Here is a tiny trained network, its code and every weight. The questions are about switching its units off for an input and a target symbol, where a switched-off unit gives its printed mean instead of its output.

import numpy as np


def w(rows, s, z=0):
    codes = np.array(rows[::2]) - 128.0
    scale = np.full(codes.shape[1], s)
    scale[-1] = z or s
    return codes * scale


def f(y):
    return y / 2 * (1 + np.tanh(0.7978845608 * (y + 0.044715 * y**3)))


def softmax(a):
    e = np.exp(a - a.max(-1, keepdims=True))
    return e / e.sum(-1, keepdims=True)


def log_softmax(a):
    a = a - a.max(-1, keepdims=True)
    return a - np.log(np.exp(a).sum(-1, keepdims=True))


def net(x, mask):
    ids = ['εζηξσψ'.index(c) for c in x.split()]
    T = len(ids)
    res = E[ids] + P[:T]
    u = 0
    for l in range(2):
        q, k, v = (res @ M[l].T for M in (Q, K, V))
        z = softmax(np.where(np.tri(T) > 0, q @ k.T / 4**0.5, -1e9)) @ v
        res = res + np.where(mask[u], z, O[l][:, -1]) @ O[l][:, :-1]
        u += 1
        y = f(res @ A[l][:, :-1].T + A[l][:, -1])
        res = res + np.where(mask[u : u + 8], y, B[l][:, -1]) @ B[l][:, :-1]
        u += 8
    return log_softmax(res[-1] @ U[:, :-1].T + U[:, -1])


Q, K, V, O, A, B = {}, {}, {}, {}, {}, {}
E = w([
[183,88,126,99,130,113],'ε',
[80,90,64,224,131,248],'ζ',
[61,100,165,144,199,181],'η',
[201,167,107,198,36,115],'ξ',
[142,194,128,96,18,210],'σ',
[141,105,76,223,219,145],'ψ',
],0.012)
P = w([
[190,88,163,135,103,194],'0',
[249,175,195,130,136,114],'1',
[212,238,112,67,211,197],'2',
[113,80,138,137,116,127],'3',
[178,181,167,124,121,65],'4',
[142,243,87,70,192,84],'5',
[2,91,101,145,84,78],'6',
[109,176,151,115,117,39],'7',
],0.0086)
Q[0] = w([
[92,157,138,120,85,252],'0.h1',
[85,101,237,100,107,102],'0.h1',
[120,89,99,250,168,139],'0.h1',
[203,65,176,91,192,137],'0.h1',
],0.024)
K[0] = w([
[77,199,252,135,98,203],'0.h1',
[28,124,112,15,117,72],'0.h1',
[75,127,80,246,198,108],'0.h1',
[152,40,151,59,227,107],'0.h1',
],0.02)
V[0] = w([
[53,193,151,118,167,130],'0.h1',
[217,53,135,135,100,140],'0.h1',
[145,190,2,114,142,165],'0.h1',
[200,169,80,151,137,141],'0.h1',
],0.0087)
O[0] = w([
[215,105,131,82,167,150,107],'0.h1',
[20,155,158,137,102,102,251],'0.h1',
[146,82,1,77,77,121,132],'0.h1',
[71,94,22,87,137,52,234],'0.h1',
],0.006,0.0012)
A[0] = w([
[54,142,101,109,137,97,45],'0.n1',
[172,173,106,93,119,139,77],'0.n2',
[80,167,135,65,140,131,48],'0.n3',
[184,119,91,102,82,144,217],'0.n4',
[93,87,141,110,107,90,33],'0.n5',
[77,79,117,102,132,158,39],'0.n6',
[105,103,90,96,80,143,2],'0.n7',
[6,92,131,103,104,105,51],'0.n8',
],0.022,0.0025)
B[0] = w([
[120,180,189,101,61,237,201],'0.n1',
[81,129,137,73,109,250,220],'0.n2',
[68,137,106,233,168,75,183],'0.n3',
[72,61,237,231,140,92,254],'0.n4',
[161,240,96,87,87,133,147],'0.n5',
[21,82,141,69,40,172,197],'0.n6',
[242,207,99,155,141,127,224],'0.n7',
[198,38,122,140,165,143,232],'0.n8',
],0.013,0.0039)
Q[1] = w([
[175,172,255,46,231,133],'1.h1',
[153,180,133,105,199,128],'1.h1',
[137,111,135,149,166,169],'1.h1',
[182,148,105,110,113,162],'1.h1',
],0.021)
K[1] = w([
[157,112,251,34,161,139],'1.h1',
[147,133,136,74,176,128],'1.h1',
[127,103,146,143,181,159],'1.h1',
[169,90,116,119,121,157],'1.h1',
],0.024)
V[1] = w([
[44,11,128,142,121,79],'1.h1',
[54,3,56,233,210,33],'1.h1',
[119,128,66,170,211,125],'1.h1',
[158,188,125,100,132,183],'1.h1',
],0.0043)
O[1] = w([
[158,151,75,4,65,170,247],'1.h1',
[201,251,64,85,17,238,98],'1.h1',
[150,212,112,172,112,155,65],'1.h1',
[97,112,174,180,193,73,138],'1.h1',
],0.0031,0.0016)
A[1] = w([
[155,68,141,128,62,95,32],'1.n1',
[159,63,91,143,63,42,103],'1.n2',
[115,146,72,133,155,57,223],'1.n3',
[133,75,100,160,102,84,254],'1.n4',
[189,110,63,73,193,126,114],'1.n5',
[203,146,119,149,131,83,95],'1.n6',
[123,199,160,134,167,120,86],'1.n7',
[106,128,92,123,166,2,143],'1.n8',
],0.021,0.0051)
B[1] = w([
[167,75,94,163,163,101,216],'1.n1',
[133,64,209,6,65,149,211],'1.n2',
[220,65,177,143,180,139,180],'1.n3',
[110,192,69,143,125,102,224],'1.n4',
[68,173,144,167,91,70,189],'1.n5',
[105,186,126,165,185,157,209],'1.n6',
[148,148,105,84,104,126,253],'1.n7',
[100,37,4,172,72,132,185],'1.n8',
],0.021,0.0058)
U = w([
[184,100,71,104,113,144,5],'ε',
[67,199,27,107,72,144,84],'ζ',
[254,183,115,75,150,135,253],'η',
[154,123,134,113,80,43,136],'ξ',
[66,65,168,139,181,151,189],'σ',
[159,135,105,184,156,81,72],'ψ',
],0.0064,0.0028)

Each question gives the input, a string of symbols that net reads in full, and the target symbol t.
The units are the heads (4 rows each of Q, K, V and O) and the neurons (one row each of A and B). Each row of codes is followed by its name. A weight is (code - 128) times the scale printed after its matrix; where a second scale follows, it is the last column's (O, A, B and U).
mask holds one flag per unit, layer by layer, with each layer's heads first. A switched-off unit (its flag False) gives its mean, the last column of its rows in O or B, instead of its output. The means were averaged over made-up inputs and are rounded, as every weight is.
A unit's drop is (log p(t) with every unit on - log p(t) with that unit switched off) / (log p(t) with every unit on - log p(t) with every unit switched off).
The circuit of an input: a set's keep is (log p(t) with only the set's units on - log p(t) with every unit switched off) / (log p(t) with every unit on - log p(t) with every unit switched off). Starting from the 12 units with the biggest drops (on a tie, the unit counted first), units are removed one at a time, each time the one whose removal leaves the highest keep (on an exact tie, the one counted first), for as long as the keep stays at least 0.8.
units of the circuit, in order: the units of the circuit, biggest drop first
top k neurons: the k neurons with the biggest drops, biggest first
top k neurons in layer l: the k neurons of layer l with the biggest drops, biggest first
input ψ ε ε ψ, target ζ: units of the circuit, in order -> [1.n3 1.n4]
input ε ζ η η η ψ, target σ: units of the circuit, in order -> [0.h1 0.n4 0.n2 1.n7]
input ξ ε η η η ε, target ζ: units of the circuit, in order -> [0.n1 0.h1]
input η ε ζ η ε η ξ, target η: top neuron -> [0.n4]
input σ ε η ψ η, target ψ: top 3 neurons -> [0.n1 0.n2 0.n6]
input ζ η η, target ζ: units of the circuit, in order -> [0.n4 1.n5]
input ε σ ζ, target σ: units of the circuit, in order -> [0.n4 0.h1]
input η η ε η ψ, target ψ: top 2 neurons in layer 0 -> [0.n6 0.n4]
input ξ σ ψ, target σ: units of the circuit, in order -> [0.h1 0.n4 0.n2]
input ζ η η η ψ η ζ ψ, target η: top 3 neurons in layer 0 -> [0.n1 0.n8 0.n2]
input η ζ η η ψ ε ζ, target ε: top 2 neurons in layer 1 -> [1.n1 1.n2]
input ε η ψ η η η η ε, target η: top 2 neurons in layer 0 -> [0.n1 0.n5]
input η η η ψ η η ψ η, target ψ: units of the circuit, in order -> [0.n2 1.n2]
input η η ε ψ ε ζ, target σ: units of the circuit, in order -> [0.h1 0.n4]
input σ η σ, target ζ: units of the circuit, in order -> [0.n2]
input η ξ η ζ η η ε, target ξ: units of the circuit, in order -> [1.n5 0.n8 1.n2]
input η σ ε η ζ ξ ε ε, target ε: top 3 neurons in layer 0 -> [0.n4 0.n2 0.n6]
input η ε η ε η σ, target σ: units of the circuit, in order -> [0.n4 0.h1]
input η ε η, target ζ: units of the circuit, in order -> [0.n4 1.n5]
input ε ε η η ψ ε η ε, target η: top 4 neurons in layer 0 -> [0.n3 0.n1 0.n5 0.n6]
input η η ζ σ ε, target ε: top 3 neurons -> [1.n8 1.n3 0.n2]
input ξ η ε, target σ: top neuron -> [0.n2]
input η η σ ξ ψ, target ψ: top 4 neurons -> [1.n3 0.n2 0.n6 0.n4]
input ζ σ η ξ, target η: top 4 neurons in layer 1 -> [1.n2 1.n6 1.n4 1.n8]
input η σ ψ ζ η η, target η: top 2 neurons in layer 1 -> [1.n7 1.n3]
